How the states are linked:
dud: κ>raf, β>gof
tum: κ>zeg, β>fer
muv: κ>keb, β>nit
vut: κ>fer, β>kif
dit: κ>gof, β>miz
did: κ>gof, β>dud
gof: κ>gof, β>nes
suk: κ>vap, β>vis
saf: κ>ziz, β>boz
nif: κ>tib, β>zas
vap: κ>boz, β>ter
tud: κ>vif, β>non
gep: κ>san, β>vut
dal: κ>zeg, β>suz
miz: κ>nes, β>lig
zof: κ>pil, β>dul
fer: κ>bol, β>miz
sen: κ>lud, β>raf
tiv: κ>ner, β>tib
pem: κ>ruz, β>gok
las: κ>muv, β>ziz
fus: κ>tud, β>vis
gem: κ>vin, β>fom
gam: κ>muv, β>tud
zab: κ>gep, β>nit
kag: κ>las, β>saf
zeg: κ>zab, β>tum
fom: κ>zag, β>ter
vis: κ>non, β>zof
kab: κ>ter, β>luv
kul: κ>zas, β>raf
pap: κ>dal, β>gep
zag: κ>zof, β>luv
suz: κ>gam, β>fus
fev: κ>nak, β>zeg
rur: κ>por, β>kul
gok: κ>dit, β>gal
mib: κ>fom, β>por
bol: κ>kif, β>gam
nub: κ>gem, β>kab
nak: κ>pap, β>zab
por: κ>nub, β>dez
zas: κ>tep, β>sen
non: κ>kag, β>pil
soz: κ>tof, β>saf
mis: κ>fer, β>div
sav: κ>gal, β>nak
keb: κ>fus, β>dul
tof: κ>rur, β>gem
lig: κ>did, β>sav
gal: κ>miz, β>vut
boz: κ>mib, β>rur
kif: κ>div, β>muv
tib: κ>nif, β>raf
div: κ>suz, β>keb
lud: κ>zol, β>ter
ner: κ>fom, β>nif
raf: κ>gok, β>sav
san: κ>zeg, β>mis
ter: κ>boz, β>lud
dul: κ>vis, β>las
nes: κ>fev, β>dal
ruz: κ>dud, β>dit
tep: κ>lig, β>pem
pil: κ>saf, β>vap
nit: κ>fus, β>bol
ziz: κ>suk, β>boz
luv: κ>tib, β>zol
vin: κ>dez, β>zag
dez: κ>saf, β>tiv
zol: κ>kul, β>zas
vif: κ>fus, β>kag

The rows follow the links: the fewer symbols apart two states are, the more alike their rows tend to be.

Some states and rows for them; each showing differs a little:
pil	[ 130  114  176  -92  -20   44  270 -116  179   28  -79  156  -34  -50    8   98  138   19   67   85 -107  -70   70  -54 -111 -132  118   63   17   66 -118  115  -73   -8 -194  145  -61  111  -58 -150  -92  101   48   -8  -36  108   67    3  125   23  -52  174   -5 -197 -225   63  219 -104  171 -146   -8   37  172  -11]
tep	[-151   46   43   44  116  156  191   81    1  249 -159 -260   13  102  -43   -1  149   52  -81 -212 -132  -69   57  179    5   -8   32    8 -204   26  125  -69   35   39 -100   17   49  -39   -7   47 -136 -153 -124    0   41 -182 -245  131  -83  -91   -6    9   67  189   -5   64  -58   84  -39   62 -121  -93 -128   88]
kul	[ -97  110   48   33   -5    0   21  -42  -88   82 -176 -346   48   64  -82 -285  200  101  -46 -139    0  -20  -98  138  -37   86    9  -38 -163  -98  150  -21  -69  -50  -83  -14  -10  -86   95   20  -31 -115 -150  -88   85 -169   -2  -48   49  148   45  -54   99  150  100 -181  -21  157  -86   38 -160  -24  -54  223]
rur	[ -17   50  106   97  -14  -76   -7 -143    3  -29   13 -115    5   54   61 -140   -8   30  272 -216   98  -60  -82   35 -105   -1   93   94  102  -89   71  -47 -150  -72   49  -59  -57 -104  118  -32 -105  -69  -80   -4  226   83  153 -229  172  167  154 -137   22  169   24   19  100   92 -175   15  -80  -36 -105  189]
gep	[  29 -148  -79   85   68   22 -166   -5  155  -39   81   50   -1  -66    9  -68 -158   25  129  234   26  -46  223  -12  177   93  209 -163 -240   19   30   -6  -74  -62  137  183  -23   -7 -171  152   -1  -41  163    1   17 -164  -54   87  -95  148   55 -125  -84  -22 -156   40  -31   49    8  140  104 -143   -2 -135]
nes	[ 209 -104  -42  -19  -64  -96 -105  -99 -152  -15   79  -38   20   71 -102  119 -166  -67  -81  180 -117  -46 -134   49  231  200 -220    7  117   24   87  101  -36  -91  253   87 -134  -76 -109  168   49  -86   47   69 -111   47   18  146   70  -27   94  167  -30  169   57   58  -26 -192  -94   43   68   -4   80 -116]
tof	[ -10  -18   82  150   53  -33  -43  -68   74  -14   92   55   24   -1   73   -1  -63   17  322 -316  108    7 -115   63  -47    3  132  108  127  -71  -12  -77 -128  -56   67  -94  -41  -77   54   28 -101  -91  -63   -9  292  112   98 -201  186  121  198 -115  -31  168  -25   55  109   33 -112   26  -44   24 -115  121]
nit	[ -15 -108  -10  -51   14  -65 -203    6   16  -74  143   90  102  -78  155   20  -60   22 -117  -85  236   17   30   43  -37  -13   27  -27 -197   25   -2  -59   -2  182   85  -75   42   70  122  124  291  -43    9 -204 -179   73  122 -223 -184   68 -114    8   38 -131   72 -105 -228   -5  127   44  -32  -76   85 -129]
sen	[ -64  100  -36   15  -48   42   41  -73 -163   44 -196 -320   45   86 -120 -282  260   58 -202   56  -36  -74  -36   48  -80   72  -92  -39 -200  -55  141   10   -7  -61  -82  -10  -21  -74    7  -26   -4  -42 -134  -42  -42 -195  -46   62    0   74  -21  -28  129   87  105 -199  -41  148  -80  -30 -129   14  -48  191]
vap	[ 108   97   86  -86 -134  -58  219 -215   43  -60  -62   37    7    0   45  -93  137  -19   16  253  -98 -145   86 -151 -126 -105   51   80   53   60   36  109 -103 -141  -78  151  -95    4  -72 -231  -38  108   78  113  -37  124  186  -19   99   12   25   71   30 -108 -174   -5  212  -18    0 -160  -20   34   76  155]
vif	[ 152   48  182  -84   81   39  -24  -16   21   50   22   85   39  -56   62  118   78   94   -9 -257   86   76 -138  173  -36  -19   19   67 -106  -43  -43    2    9  147  -55    3  -24  159  128  108  116  -88  -64 -260 -117  120   54 -182   42  146  -49  221   77 -147   73  -74 -130  -83  189   27 -110   27  216  -68]
vut	[-201 -135  -50   24   45   -7  -25   73   91  -29   63   53   20  -89  165    7 -118  -52   -4  106   75 -102  317 -105   15 -124  216  -54 -219  115  -20  -78    5   93   71   25   98   -7  -26  -59   19  -35  138   77   37  -86  -56  -19 -293 -131  -21 -236  -52   10 -176  130  -56   66  -32   96   55 -218 -136  -47]
dit	[ -34  -41   32  -59    8   76  150   27 -140  122  -56  -51   13  129  -26  218  -71  -84  -83  -75 -197  -94    5   85   71  -19 -146  142   97  107  104  -20   72   27   78  -19   34  -97  -45    4  -43 -146  -30  196  -28   50 -142  165  -73 -341  -11   54   57  267   20  200   -7 -141 -172   70    7  -59 -130   22]
zas	[-140  131   39    5   19    8   35   31  -99   82 -251 -341   17   44 -108 -227  190   75 -149  -69  -47    9  -12   80  -21   52  -17 -100 -177  -75   92  -17   22  -36 -112   15   68  -25  102  -22  -21  -45 -104  -74   42 -254  -79   63  -41  112  -19  -35  129   80  166 -196  -80  171  -21   29 -128   30  -65  183]
ziz	[ 112  134  249 -130  -70 -168  158 -210   38  -90 -125   16  -10  -70  123    2   37  -23  111   93 -121 -121  109 -128  -87 -121  121  165   84   66  -38  116 -106  -52  -95  107  -38   14   71 -225  -66   21  110   66   50  149  184  -61   30   95   -8   15   77  -94 -180   87  198  -30   48  -51  -63  -47   83   66]
gem	[ -87  -33 -177  231   43  160  -51   98  115  -13  165  208  -25   54    3   36  -12  -11  266 -160  168  109 -177  -10  -91   11   31  -37  165 -100  -19 -131   67  -56   45 -172  -74  -29 -109   73  -84   91 -101   28  164  116   -2 -134  219  -41   99 -139 -170   83   42   38   71   41 -112  -21   68  169 -157   38]
keb	[ -21  -23    6 -141  -24   32  -89   52   14  -75  107  170   76  -89  159   82   74   -3 -189  -50  163   45   13  -66 -115 -150   -5   -5  -87   65  -33  -63   75  194  -43 -117   40  136  108  -46  249   81   25 -187 -246  144  113 -150 -168 -117 -172   75   29 -216   56  -82 -182  -27  131  -29  -43    4  113  -94]
boz	[  79   88  151  -55 -137 -149  134 -223  -13 -100  -49  -17   -2   -8   55 -124   44   -5  139  119   14 -129   20 -132 -171  -82  104  137  114   11   31   38 -170 -148  -16   45  -81  -75   18 -194  -50   15   64   97  133  162  280 -130  126   83   67  -25   29  -14 -146    4  259    5  -76 -112  -57  -20   14  186]
gam	[ -36  -45   36 -112   -1 -107 -206   11  -49  -70  149   72  105  -89  135   33   -6   32 -124 -140  226   77  -43   56  -42  -42  -49   31  -45    6   21  -45    3  166   29 -123   24   82  190   79  299  -41   -9 -223 -177  121  141 -216 -107   11  -86   62   51 -129  100 -101 -229    3   82  -21  -71  -35  110  -63]

Each walk starts at a row. The symbols on each line, taken left to right, move it on to the next state.
Answer with the state's row; about right is enough.
start [ -53  -69   51 -144    5  -99 -141   -2  -36 -132   83   81  117 -127  173   35  -12  -20 -128 -113  216    5   39  -57 -122 -146   41   43  -77   73   -4  -62   24  170    1 -108   66   86  197  -44  268  -22   28 -146 -150  132  116 -201 -224  -52 -132    0   69 -151   34  -50 -170   -3   70  -42  -54  -77   60  -33]
β κ κ β β κ: [  85  154  311  -67   10 -160  115 -148  105  -87  -56   57  -65  -66   94   25  -53    3  221 -102  -63  -68   27  -37  -64  -95  161  195  105   -2  -83   81 -116  -79 -111   85  -39    0   92 -149 -115  -20   71   32  194  148  172 -152  113  154   73   20   55  -72 -111  106  191  -32   47  -20  -41  -34   64   82]
β κ κ κ: [ -45    4 -258  155   25  263   81  177   99   25   81  248  -44   50 -134   48  118    5    7   73   54  186  -93  -51  -86  -46  -62 -117  101  -38  -86  -51  143  -40  -78  -72    0   61 -188  -22  -88  253  -75   11  -15   20 -149   99  125 -120  -28  -23 -175 -128   -6    0   52   48   21  -90  118  248  -42  -60]
start [-144 -126  -72  -80  -10 -106 -146   69  -57 -122   79   49  106  -89  192    9 -100  -49 -123    9  194   -1  208 -133  -86 -123  100   -6  -87  144  -43  -99   42  171   24 -108  123   22  166  -79  251    7  123  -40  -87   31  112 -138 -286 -130 -130 -156    9  -78   -4   -4 -144   67  -13    4  -10 -141  -44  -20]
β β κ κ β: [ 171  116  205  -90   54   80  135  -15  146   57  -14  161   -5  -50   32  134  150   57   20 -143  -45   32  -18   91  -84  -82  114   86  -60   29  -84   71  -26   78 -178  102  -54  197  -16  -30  -24   23    9 -200  -87  124   14  -70  104  110  -88  293   20 -269 -102   13   20 -116  232  -48  -67   42  245 -105]
β κ κ β κ κ: [ -54  -43 -278  143  -40  115  -20   76  -10  -84   31  170  -28   26 -117  -13  -16  -16   83   90   80  133 -150 -125  -74  -33 -106  -91  236  -95 -111  -63  107 -104  -27 -149   14  -54  -97 -102 -104  277  -79   87   81   80   -1  -12  167  -66   37 -164 -167  -41   77  -40  115   79  -47 -141  115  253  -69   44]
start [  57   52  -67   -4   15  258  186   85  164   62   16  286  -32    4  -51  148  168   -2  -61   84  -51   74   31  -27  -87 -111   33  -55  -53   58 -101   25   75   20 -189   84  -16  167 -160  -38  -98  194    1  -54 -144   61 -104   99   90 -101  -96  140  -58 -194 -120   33   88  -83  173 -132   75  146  104 -115]
β β β β κ: [ -20   -1  -74   70  -76  -49   21  -87   -1 -121   56  101  -40   23   23  -75  -58  -39  240   14  104    4 -101 -147 -134  -55   34   63  289  -73  -53  -19  -98 -139   51  -96  -63  -96   -2 -123  -57  126  -42  141  213  158  185 -155  207   10  111 -178  -83   86  -13   -3  204   41 -152 -123   23  100  -79  139]
β κ κ κ: [ -54  -59 -201  189   35  201  -30  178  106   18  131  259  -54    5   -1   88  -32    7  200 -142   76  180 -131  -43  -37  -21   17  -77  183  -58  -82 -100   77  -44  -22 -127    4   10  -84    8 -130  142  -86   23  115   29  -81  -32  197  -69   32 -109 -150  -18    8   80   50   40    2  -34  119  163 -102  -29]
start [ -55   -4   44   -1   72  147  204   80  -17  192  -53 -116    9   97  -27  164   10  -62  -27 -172 -184  -91   37  135   96   41  -49   89  -95   89  137  -38   47   82   17   38   26  -62  -42  110 -119 -170  -53  101   17  -90 -227  167  -73 -217  -18   57   56  253  -50  163  -31  -78 -109   89  -45 -104 -138   -6]
β κ κ κ κ β: [ 156 -110  -41   90   11 -125 -227  -92   21  -79   90  -14   -4  -25  -43  -61 -217   38   57  329  -14  -51   86  -46  218  165   20 -124 -111  -42  -25   85 -116  -68  194  202 -101  -16 -151  160   32  -22  121    1  -43 -103   44   94  -26  224   98  -36  -96  -18  -95  -23   -2  -49   29   99  131 -110   54 -141]
κ β κ: [ 116    3   82 -105   22   60  -84   49   20   15  113  121   35  -82   67   86   90   56  -97 -164  170   97  -92  124  -47  -16  -37   36 -108   19  -17   -5   -3  174  -43  -45  -61  174  102  113  200  -32  -55 -243 -201  146   66 -160   10   63 -118  240   35 -193   74  -88 -177  -69  160  -15  -51   53  209 -150]
start [ -50  -44 -319  145  -85  165    8   54  -33    2   79   74    6   96  -85 -171  184   19  -58  163  145   37 -132  -72 -142   42 -103 -163   50  -92   88  -49   62 -113    2 -114 -106  -37 -143   20   25  166 -141  -12  -86   69   -2   10  162 -122   37  -83 -114   20   73 -161   33   88 -124 -187   25  193  -64  107]
κ β κ β κ β: [-142   17   54    5   91  181  245  129   36  223  -86 -130   -1   96   14  108   70  -52  -51 -246 -151  -97   51  146  -14  -31   52   94 -108   74   88  -63   81   78  -55   11   75  -40  -19   37 -145 -140  -62   73   12 -115 -240  106 -101 -233  -56   -3   64  216  -28  168  -32   11  -71   91  -77  -87 -165   35]
κ β β: [ -96  -91  -32  -19   33   85  117   84  -15  133   11  -25   28   75   27  186 -116 -119   -2  -17 -148 -127  144   41  118    9    8   35  -30  137   55  -16   45   54   89   37   38  -64  -81   51  -94 -129   65  193  -20  -38 -159  211 -142 -315   -3  -13    5  250 -109  235  -22  -78 -171  106   49 -158 -137  -39]
start [ -78   90   39  -48   44 -179 -117  173  -54 -108 -167  -38 -117  -91  -76    1 -156   14  -14    6 -126  164  -75 -111  165    6  -98   -6  278 -108 -229   56   82  -42 -114  -91  176  -25  165 -143  -82  114   43  102  194 -127 -114   29  -67  116    6 -100  -34  -70  160   -6   41  100  119   63  102   83  -29  -37]
β β β κ: [-160  -88   -9   77  109  141  161  125  105  148  -29  -21    5    9   68   67   -7  -54   20 -116  -98  -90  225   77   46  -53  181  -31 -165  117   43  -81   51   71  -33   53   69   14  -83   32 -147 -106   42   74   56 -157 -230  133 -151 -218  -17 -117   15  139 -151  183  -12   47  -74   94   23 -148 -180    0]
κ β κ β κ: [-117   78   70  -36   59   26   73   57 -111  167 -228 -363  -12   68 -136 -112  117   46 -145 -115 -155  -62   16  136   17  107  -53   -1  -74   11   81   -2   52  -16 -118   -2   81  -61   75    5  -88 -133  -90   41   77 -269 -219  164  -76  -14    4  -13  119  172  152  -29  -60   93  -56   82  -89  -33 -111  136]
start [  84 -109    1  -77  -42  -97 -272  -16  -74  -72  154   79   86  -71   52   12  -40   15 -126  -23  223   78  -84   49   10   23 -104  -10  -50  -21   26  -17   31  132  120  -84   -2   50  130  133  305  -35  -16 -186 -234  113  145 -157  -90   24  -68   95   -1  -99  164 -116 -246  -61   45   30  -42   13  159  -99]
κ β β κ κ: [ 100   91  260 -185    1  -55  145  -73  123  -53  -37  137    3 -112  133   88   63   14  -34  -76   -1  -33   95  -75 -129 -169  108  146  -28   58 -101   90  -49   67 -161   44   16  165  106 -141   62   34   71  -94  -81  158  156 -134  -35   27 -121  180   93 -262 -107   32   47  -80  194  -64  -68  -22  203  -29]
κ κ κ κ β κ: [ 123  132  309 -149   32   -9  122  -77  127   22  -58   63  -20  -68   92  158   42   46   81 -234  -64   22  -63   90  -44  -49  104  165  -16   28  -70   95  -66   67 -176   79  -27  138   98  -35   -1  -61    2 -140  -22  165   88 -134   88  180  -44  240  109 -160  -76   41   40  -88  187   -6  -94  -13  188  -61]
start [ 115 -130  -83  121   78  -47 -175  -21  105  -11  128   27   -8  -49  -13  -46 -110  105   83  121   53  -33  105   68  217  194  106 -153 -228  -37   10   40  -87  -29  168  178  -82   23 -157  220   35  -74   89  -90  -48 -151  -10   68    2  244   59  -20  -75  -57  -69  -53  -94  -27   84  151  107 -103   62 -181]
κ β κ β κ κ: [ 188  -64  -29   89   19  -25 -112  -73   18   15  106  -13    7   47 -125   10 -158   41   73  217  -45  -19  -20  110  253  240  -43  -85  -92  -41   20   90  -99 -119  194  157 -121   -4 -147  241    9  -57   59   -2  -27  -93  -13  150  118  182  126  103  -49   40  -43  -18    2  -99   -2  109   96  -12   59 -158]
β κ β β β β: [ 138   34  130  -85   55   35  -45   18   19   59   48   83   70  -65   62  121  108   87  -76 -277  120   93 -173  155  -38  -44  -22   70  -82  -30  -17   22   26  139  -35    6  -22  153  139  105  167  -55  -43 -258 -168  127   50 -169   56   87  -58  235   60 -171   86  -92 -186  -77  171   27  -89   23  204  -93]
